Below are the code and all the weights of a small trained network. Each question names an input and a target symbol and asks about switching units off, where a switched-off unit gives its printed mean instead of its output.

import numpy as np


def w(rows, s, z=0):
    codes = np.array(rows[::2]) - 128.0
    scale = np.full(codes.shape[1], s)
    scale[-1] = z or s
    return codes * scale


def norm(h):
    return h / np.sqrt((h * h).mean(-1, keepdims=True) + 1e-5)


def f(y):
    return y / 2 * (1 + np.tanh(0.7978845608 * (y + 0.044715 * y**3)))


def softmax(a):
    e = np.exp(a - a.max(-1, keepdims=True))
    return e / e.sum(-1, keepdims=True)


def log_softmax(a):
    a = a - a.max(-1, keepdims=True)
    return a - np.log(np.exp(a).sum(-1, keepdims=True))


def net(x, mask):
    ids = ['ΓΔΘΞΠΩαζηλμστφ'.index(c) for c in x.split()]
    T = len(ids)
    res = E[ids] + P[:T]
    r = norm(res)
    for j in range(3):
        rows = slice(4 * j, 4 * j + 4)
        q, k, v = (r @ M[0][rows].T for M in (Q, K, V))
        z = softmax(np.where(np.tri(T) > 0, q @ k.T / 4**0.5, -1e9)) @ v
        o = O[0][rows]
        res = res + np.where(mask[j], z, o[:, -1]) @ o[:, :-1]
    y = f(norm(res) @ A[0][:, :-1].T + A[0][:, -1])
    res = res + np.where(mask[3:15], y, B[0][:, -1]) @ B[0][:, :-1]
    return log_softmax(norm(res)[-1] @ U[:, :-1].T + U[:, -1])


Q, K, V, O, A, B = {}, {}, {}, {}, {}, {}
E = w([
[207,169,59,153,82,162,209,82],'Γ',
[122,104,135,171,141,79,157,190],'Δ',
[157,209,34,127,175,81,152,154],'Θ',
[182,121,65,111,135,188,215,219],'Ξ',
[151,109,167,115,143,68,137,146],'Π',
[103,147,115,168,126,114,172,83],'Ω',
[120,117,91,112,149,143,190,67],'α',
[80,107,137,142,134,2,134,131],'ζ',
[83,150,108,145,114,113,211,152],'η',
[73,215,82,161,42,44,153,134],'λ',
[127,153,115,151,123,128,131,183],'μ',
[143,170,112,139,98,117,186,115],'σ',
[161,172,155,175,101,107,163,178],'τ',
[155,147,118,148,148,168,195,115],'φ',
],0.0065)
P = w([
[108,124,179,92,141,139,100,112],'0',
[201,85,25,254,81,125,62,69],'1',
[41,190,118,212,205,146,149,200],'2',
[136,103,175,101,129,88,144,118],'3',
[184,81,56,153,73,108,89,94],'4',
[40,198,104,219,207,140,152,207],'5',
],0.01)
Q[0] = w([
[157,161,97,158,150,201,173,174],'head 0',
[101,165,95,141,82,165,27,92],'head 0',
[141,149,132,37,94,49,122,58],'head 0',
[151,17,145,94,35,141,124,89],'head 0',
[135,151,74,143,175,195,125,254],'head 1',
[201,21,141,53,124,139,186,151],'head 1',
[175,56,103,123,140,180,95,47],'head 1',
[115,185,159,168,62,25,99,84],'head 1',
[89,200,163,196,171,93,147,169],'head 2',
[130,91,183,62,27,43,167,97],'head 2',
[131,139,142,167,120,193,57,85],'head 2',
[113,179,114,196,174,208,152,166],'head 2',
],0.0088)
K[0] = w([
[111,126,137,73,145,250,122,135],'head 0',
[86,146,68,191,134,148,70,124],'head 0',
[131,163,74,135,157,32,206,137],'head 0',
[167,57,82,200,82,130,182,183],'head 0',
[143,170,90,111,202,223,81,220],'head 1',
[195,50,137,100,161,140,240,195],'head 1',
[176,52,60,169,121,197,175,119],'head 1',
[140,167,154,142,42,2,100,103],'head 1',
[73,135,192,72,126,138,124,100],'head 2',
[182,103,117,143,85,94,236,143],'head 2',
[145,116,83,170,118,203,70,99],'head 2',
[62,175,165,145,152,167,77,115],'head 2',
],0.0099)
V[0] = w([
[90,167,97,52,194,119,169,230],'head 0',
[148,148,175,130,2,203,152,167],'head 0',
[103,106,195,208,47,123,122,215],'head 0',
[91,47,231,87,68,233,123,137],'head 0',
[178,185,91,141,150,131,105,90],'head 1',
[82,64,124,82,109,156,121,130],'head 1',
[128,94,99,192,90,153,176,80],'head 1',
[59,213,199,27,194,143,190,112],'head 1',
[98,130,119,217,177,138,87,137],'head 2',
[166,177,76,98,161,148,133,170],'head 2',
[92,215,141,209,142,90,175,156],'head 2',
[190,96,127,211,224,166,130,162],'head 2',
],0.0069)
O[0] = w([
[93,163,156,2,86,114,54,179,187],'head 0',
[102,66,192,203,40,133,112,143,47],'head 0',
[45,97,140,147,69,181,198,71,49],'head 0',
[37,69,182,185,120,33,139,108,2],'head 0',
[107,133,197,112,99,149,134,123,187],'head 1',
[139,132,75,161,141,94,170,78,40],'head 1',
[28,152,147,153,193,85,142,151,111],'head 1',
[210,182,69,69,154,205,183,182,149],'head 1',
[144,223,122,119,100,107,158,126,107],'head 2',
[187,121,147,114,111,100,119,116,156],'head 2',
[136,196,186,147,77,170,79,118,205],'head 2',
[195,180,138,133,120,118,237,171,84],'head 2',
],0.0074,0.0044)
A[0] = w([
[85,165,160,102,114,130,133,147,60],'neuron 0',
[75,94,118,154,121,77,138,164,114],'neuron 1',
[83,159,117,227,120,134,108,150,64],'neuron 2',
[128,155,192,130,118,72,181,139,144],'neuron 3',
[166,92,121,207,154,35,84,3,47],'neuron 4',
[91,163,111,75,170,133,125,136,40],'neuron 5',
[133,112,69,138,153,111,145,163,146],'neuron 6',
[133,157,217,118,38,135,127,155,34],'neuron 7',
[139,90,83,157,87,136,187,91,102],'neuron 8',
[122,100,106,122,62,133,147,144,63],'neuron 9',
[140,182,139,172,176,91,113,121,178],'neuron 10',
[89,118,154,172,176,122,156,147,3],'neuron 11',
],0.012,0.0061)
B[0] = w([
[139,102,111,124,92,188,88,133,135],'neuron 0',
[169,186,103,119,65,144,94,60,171],'neuron 1',
[213,43,126,93,177,119,163,95,215],'neuron 2',
[114,69,160,142,99,145,117,193,145],'neuron 3',
[91,83,153,254,39,134,166,40,254],'neuron 4',
[136,163,183,150,76,87,202,97,159],'neuron 5',
[97,141,169,182,78,120,61,90,164],'neuron 6',
[95,177,201,178,222,53,82,81,135],'neuron 7',
[204,182,67,202,95,161,42,141,158],'neuron 8',
[78,118,29,147,124,64,138,181,125],'neuron 9',
[98,80,99,133,125,168,164,198,205],'neuron 10',
[146,175,124,27,106,58,134,100,140],'neuron 11',
],0.0093,0.0088)
U = w([
[156,70,195,179,79,148,185,54,244],'Γ',
[136,163,50,194,19,150,62,153,4],'Δ',
[234,199,141,86,123,159,113,136,239],'Θ',
[119,43,146,71,70,58,133,199,126],'Ξ',
[175,43,128,75,178,91,44,50,33],'Π',
[40,190,115,159,189,176,192,136,138],'Ω',
[133,90,56,127,244,89,183,114,124],'α',
[95,189,153,59,100,43,152,31,117],'ζ',
[66,118,168,56,30,192,215,143,46],'η',
[40,138,157,72,81,186,18,75,52],'λ',
[49,119,58,145,179,80,74,161,123],'μ',
[98,35,91,121,186,254,111,158,71],'σ',
[96,183,248,168,130,104,58,159,120],'τ',
[197,84,200,180,187,163,206,210,34],'φ',
],0.0087,0.0037)

Each question gives the input, a string of symbols that net reads in full, and the target symbol t.
The units are the heads (4 rows each of Q, K, V and O) and the neurons (one row each of A and B). Each row of codes is followed by its name. A weight is (code - 128) times the scale printed after its matrix; where a second scale follows, it is the last column's (O, A, B and U).
mask holds one flag per unit, heads first, then neurons. A switched-off unit (its flag False) gives its mean, the last column of its rows in O or B, instead of its output. The means were averaged over made-up inputs and are rounded, as every weight is.
A unit's drop is (log p(t) with every unit on - log p(t) with that unit switched off) / (log p(t) with every unit on - log p(t) with every unit switched off).
The circuit of an input: a set's keep is (log p(t) with only the set's units on - log p(t) with every unit switched off) / (log p(t) with every unit on - log p(t) with every unit switched off). Starting from the 12 units with the biggest drops (on a tie, the unit counted first), units are removed one at a time, each time the one whose removal leaves the highest keep (on an exact tie, the one counted first), for as long as the keep stays at least 0.8.
units of the circuit, in order: the units of the circuit, biggest drop first
most important unit: the unit with the biggest drop
k most important neurons: the k neurons with the biggest drops, biggest first
heads that matter: for each layer, one digit per head in row order, 1 if its drop is at least 0.15 and else 0, layers parted by /
drop when u is switched off: that unit's drop, to one decimal
input Θ Δ Θ φ Γ σ, target Θ: heads that matter : 000
input Ξ Γ ζ Θ Ξ Ξ, target τ: units of the circuit, in order : head 0; neuron 7
input φ Ξ φ η Θ, target Γ: most important unit : head 1
input τ Θ α Γ λ Δ, target Γ: units of the circuit, in order : head 0; neuron 2
input ζ Ξ Ξ η, target η: heads that matter : 111
input Π Θ Π σ Θ Ξ, target ζ: heads that matter : 101
input λ Δ Ξ Θ Θ Δ, target σ: units of the circuit, in order : head 2; neuron 4; head 0; neuron 2
input σ Ξ Θ Ξ, target Ξ: units of the circuit, in order : head 0; neuron 4
input α ζ Ξ Ξ Ω η, target μ: heads that matter : 101
input λ Θ Ω η, target η: 3 most important neurons : neuron 5; neuron 4; neuron 2
input τ λ Θ, target Γ: 2 most important neurons : neuron 2; neuron 1
input Π λ Ξ ζ σ φ, target ζ: units of the circuit, in order : head 0; neuron 11
input λ Ξ η, target σ: units of the circuit, in order : head 2; head 0; neuron 4; neuron 2
input Ξ σ σ Θ Θ Δ, target τ: most important unit : head 0
input τ Θ Ξ, target Γ: heads that matter : 100
input Θ φ Θ Ξ Θ Π, target Θ: heads that matter : 000
input η Θ Π, target λ: heads that matter : 101
input ζ Γ Δ φ, target φ: heads that matter : 110
input Θ Γ Ξ Θ λ, target Γ: units of the circuit, in order : head 1; head 0; neuron 2
input Π τ λ, target ζ: heads that matter : 101
input Ω Θ Ω α, target α: most important unit : head 1
input σ Θ Θ, target Π: 4 most important neurons : neuron 2; neuron 4; neuron 1; neuron 11
input Π Θ Θ, target ζ: 3 most important neurons : neuron 11; neuron 1; neuron 4
input ζ ζ Ξ, target Ω: 2 most important neurons : neuron 4; neuron 5
input Θ σ Ξ, target Θ: drop when neuron 10 is switched off : 0.0
input Ξ Δ Γ, target τ: drop when neuron 7 is switched off : 0.5
input Θ τ Ξ Γ Γ Θ, target Θ: drop when head 1 is switched off : 0.1
input λ Ξ Θ, target σ: most important unit : head 2
input η Ξ ζ μ Ξ λ, target λ: 2 most important neurons : neuron 1; neuron 4
input φ Ξ Θ Ω σ λ, target Ξ: drop when neuron 3 is switched off : 0.1
